Here is a tiny trained network, its code and every weight. The questions are about switching its units off for an input and a target symbol, where a switched-off unit gives its printed mean instead of its output.

import numpy as np


def w(rows, s, z=0):
    codes = np.array(rows[::2]) - 128.0
    scale = np.full(codes.shape[1], s)
    scale[-1] = z or s
    return codes * scale


def norm(h):
    return h / np.sqrt((h * h).mean(-1, keepdims=True) + 1e-5)


def f(y):
    return np.maximum(y, 0)


def softmax(a):
    e = np.exp(a - a.max(-1, keepdims=True))
    return e / e.sum(-1, keepdims=True)


def log_softmax(a):
    a = a - a.max(-1, keepdims=True)
    return a - np.log(np.exp(a).sum(-1, keepdims=True))


def net(x, mask):
    ids = ['ΔΘΛΞΠβζσω'.index(c) for c in x.split()]
    T = len(ids)
    res = E[ids] + P[:T]
    u = 0
    for l in range(2):
        q, k, v = (norm(res) @ M[l].T for M in (Q, K, V))
        z = softmax(np.where(np.tri(T) > 0, q @ k.T / 2**0.5, -1e9)) @ v
        res = res + np.where(mask[u], z, O[l][:, -1]) @ O[l][:, :-1]
        u += 1
        y = f(norm(res) @ A[l][:, :-1].T + A[l][:, -1])
        res = res + np.where(mask[u : u + 4], y, B[l][:, -1]) @ B[l][:, :-1]
        u += 4
    return log_softmax(norm(res)[-1] @ U[:, :-1].T + U[:, -1])


Q, K, V, O, A, B = {}, {}, {}, {}, {}, {}
E = w([
[128,185,141,180,129,66],'Δ',
[138,253,114,113,96,160],'Θ',
[139,233,147,145,39,71],'Λ',
[103,189,140,160,55,197],'Ξ',
[120,166,169,112,148,136],'Π',
[138,126,189,152,83,146],'β',
[131,26,225,21,84,185],'ζ',
[147,7,154,141,226,96],'σ',
[47,81,69,212,199,239],'ω',
],0.0024)
P = w([
[200,89,74,103,114,65],'0',
[11,134,226,157,179,96],'1',
[236,249,77,128,64,170],'2',
[9,250,188,163,92,74],'3',
[57,119,198,167,220,128],'4',
[244,224,75,164,111,190],'5',
[23,220,162,125,68,64],'6',
[112,99,190,188,247,158],'7',
[241,195,71,193,164,186],'8',
[35,187,119,86,62,55],'9',
[149,96,253,211,238,167],'10',
],0.0034)
Q[0] = w([
[149,201,79,108,95,92],'L0H1',
[254,96,191,158,124,234],'L0H1',
],0.0081)
K[0] = w([
[254,39,115,152,200,161],'L0H1',
[100,97,24,39,89,20],'L0H1',
],0.0081)
V[0] = w([
[110,47,106,202,15,170],'L0H1',
[74,124,41,4,159,133],'L0H1',
],0.0036)
O[0] = w([
[122,35,114,202,73,135,95],'L0H1',
[62,134,3,47,150,123,2],'L0H1',
],0.0047,0.0016)
A[0] = w([
[34,95,187,144,112,204,56],'L0N1',
[151,139,152,176,252,223,68],'L0N2',
[190,114,145,97,97,66,223],'L0N3',
[144,224,69,212,87,35,6],'L0N4',
],0.0038,0.0016)
B[0] = w([
[14,162,111,107,71,196,207],'L0N1',
[89,168,180,46,81,156,254],'L0N2',
[105,211,103,183,162,129,196],'L0N3',
[30,44,150,63,88,252,197],'L0N4',
],0.0036,0.0028)
Q[1] = w([
[184,56,100,106,219,174],'L1H1',
[254,151,83,119,127,203],'L1H1',
],0.0088)
K[1] = w([
[98,181,129,160,51,42],'L1H1',
[129,85,41,109,79,11],'L1H1',
],0.011)
V[1] = w([
[217,24,113,108,234,91],'L1H1',
[87,159,74,243,252,174],'L1H1',
],0.0045)
O[1] = w([
[47,173,196,142,109,109,4],'L1H1',
[68,162,60,254,199,241,128],'L1H1',
],0.0056,0.0039)
A[1] = w([
[113,46,136,155,237,51,117],'L1N1',
[227,160,1,133,73,153,2],'L1N2',
[24,18,137,108,187,127,66],'L1N3',
[186,225,129,201,82,154,92],'L1N4',
],0.0051,0.0034)
B[1] = w([
[1,253,189,161,29,54,144],'L1N1',
[16,79,194,131,203,111,163],'L1N2',
[250,14,41,53,102,107,155],'L1N3',
[195,114,98,141,139,56,255],'L1N4',
],0.0061,0.0036)
U = w([
[123,76,37,173,192,159,149],'Δ',
[82,124,150,66,224,126,144],'Θ',
[172,49,83,55,120,125,59],'Λ',
[118,29,229,198,155,150,124],'Ξ',
[169,237,47,70,167,137,118],'Π',
[255,129,135,195,89,92,61],'β',
[94,128,187,43,27,109,94],'ζ',
[29,193,184,191,117,119,175],'σ',
[89,130,38,200,82,204,253],'ω',
],0.0098,0.0024)

Each question gives the input, a string of symbols that net reads in full, and the target symbol t.
The units are the heads (2 rows each of Q, K, V and O) and the neurons (one row each of A and B). Each row of codes is followed by its name. A weight is (code - 128) times the scale printed after its matrix; where a second scale follows, it is the last column's (O, A, B and U).
mask holds one flag per unit, layer by layer, with each layer's heads first. A switched-off unit (its flag False) gives its mean, the last column of its rows in O or B, instead of its output. The means were averaged over made-up inputs and are rounded, as every weight is.
A unit's drop is (log p(t) with every unit on - log p(t) with that unit switched off) / (log p(t) with every unit on - log p(t) with every unit switched off).
The circuit of an input: a set's keep is (log p(t) with only the set's units on - log p(t) with every unit switched off) / (log p(t) with every unit on - log p(t) with every unit switched off). Starting from all 10 units, units are removed one at a time, each time the one whose removal leaves the highest keep (on an exact tie, the one counted first), for as long as the keep stays at least 0.8.
circuit, biggest first: the units of the circuit, biggest drop first
top k neurons: the k neurons with the biggest drops, biggest first
top k neurons in layer l: the k neurons of layer l with the biggest drops, biggest first
input β ω Λ ζ ω Π β Π Π β, target β: top 3 neurons -> [L0N2, L1N4, L0N1]
input ζ ζ Λ ζ β σ Π Π β Π, target β: top 3 neurons in layer 0 -> [L0N2, L0N4, L0N1]
input ω ζ σ β β σ, target ω: circuit, biggest first -> [L1H1, L0H1]
input Λ ζ σ β β β, target Λ: circuit, biggest first -> [L1H1, L0N3, L1N2]
input β β β Θ, target β: circuit, biggest first -> [L0H1, L1H1, L1N4]
input Θ ζ Δ Π ζ β β ζ Λ, target Θ: top 2 neurons -> [L1N2, L0N4]
input Π Θ β β β β β β Ξ, target Π: circuit, biggest first -> [L0H1]
input β ζ Π ζ Π Π Δ, target Π: circuit, biggest first -> [L0H1, L1H1, L0N1]
input ζ β ζ Ξ Ξ, target ω: circuit, biggest first -> [L0N1, L1H1, L0H1]
input ζ β Π β Λ β Δ Θ Π Λ, target Π: top 2 neurons -> [L0N2, L0N4]
input Λ β β β β Λ β β Π ζ Θ, target Π: circuit, biggest first -> [L0H1, L1N2]
input Λ Π β Δ σ, target ζ: circuit, biggest first -> [L1N1, L1N3]
input Π ζ ζ, target Π: top 3 neurons -> [L0N3, L0N2, L0N1]
input Θ β β Π β σ, target Θ: circuit, biggest first -> [L1N2, L0H1]
input Π Θ ω σ Θ β, target Π: top neuron in layer 1 -> [L1N4]
input Π Π β Π Π Λ Δ Δ ω β Ξ, target ω: circuit, biggest first -> [L1H1, L0N1]
input β β β β Θ, target Π: circuit, biggest first -> [L1H1, L0N2]
input Π β ζ β β β ζ Θ ζ, target Π: circuit, biggest first -> [L0H1, L0N4]
input Δ ζ Θ β Λ ζ, target Δ: top 2 neurons -> [L0N3, L0N2]
input ζ Π β β Π β β ζ Π ζ Δ, target σ: circuit, biggest first -> [L1N1]
input Π Δ Π β Π Π ζ Π Π Δ, target Π: circuit, biggest first -> [L0H1, L0N2, L1H1]
input Λ β Λ β β Ξ ζ ω β, target Λ: top 2 neurons in layer 0 -> [L0N4, L0N3]
input β σ ω σ, target ω: top 3 neurons -> [L1N3, L1N1, L0N1]
input Θ Π β Δ, target β: top 2 neurons in layer 0 -> [L0N2, L0N1]
input Ξ σ Δ ζ Λ, target β: circuit, biggest first -> [L1H1, L0N4]
input Δ Π β β Δ β Π Δ β, target Δ: top 3 neurons -> [L0N3, L0N4, L0N2]
input β ζ Π Π, target ζ: top 2 neurons in layer 0 -> [L0N3, L0N4]
input β Θ Π, target β: top 4 neurons -> [L0N3, L0N2, L1N4, L0N1]
input Π ω β β ω Π β ζ, target Λ: top 2 neurons in layer 1 -> [L1N3, L1N2]
input ζ β β Π β ω β, target ω: top 2 neurons -> [L0N1, L0N4]
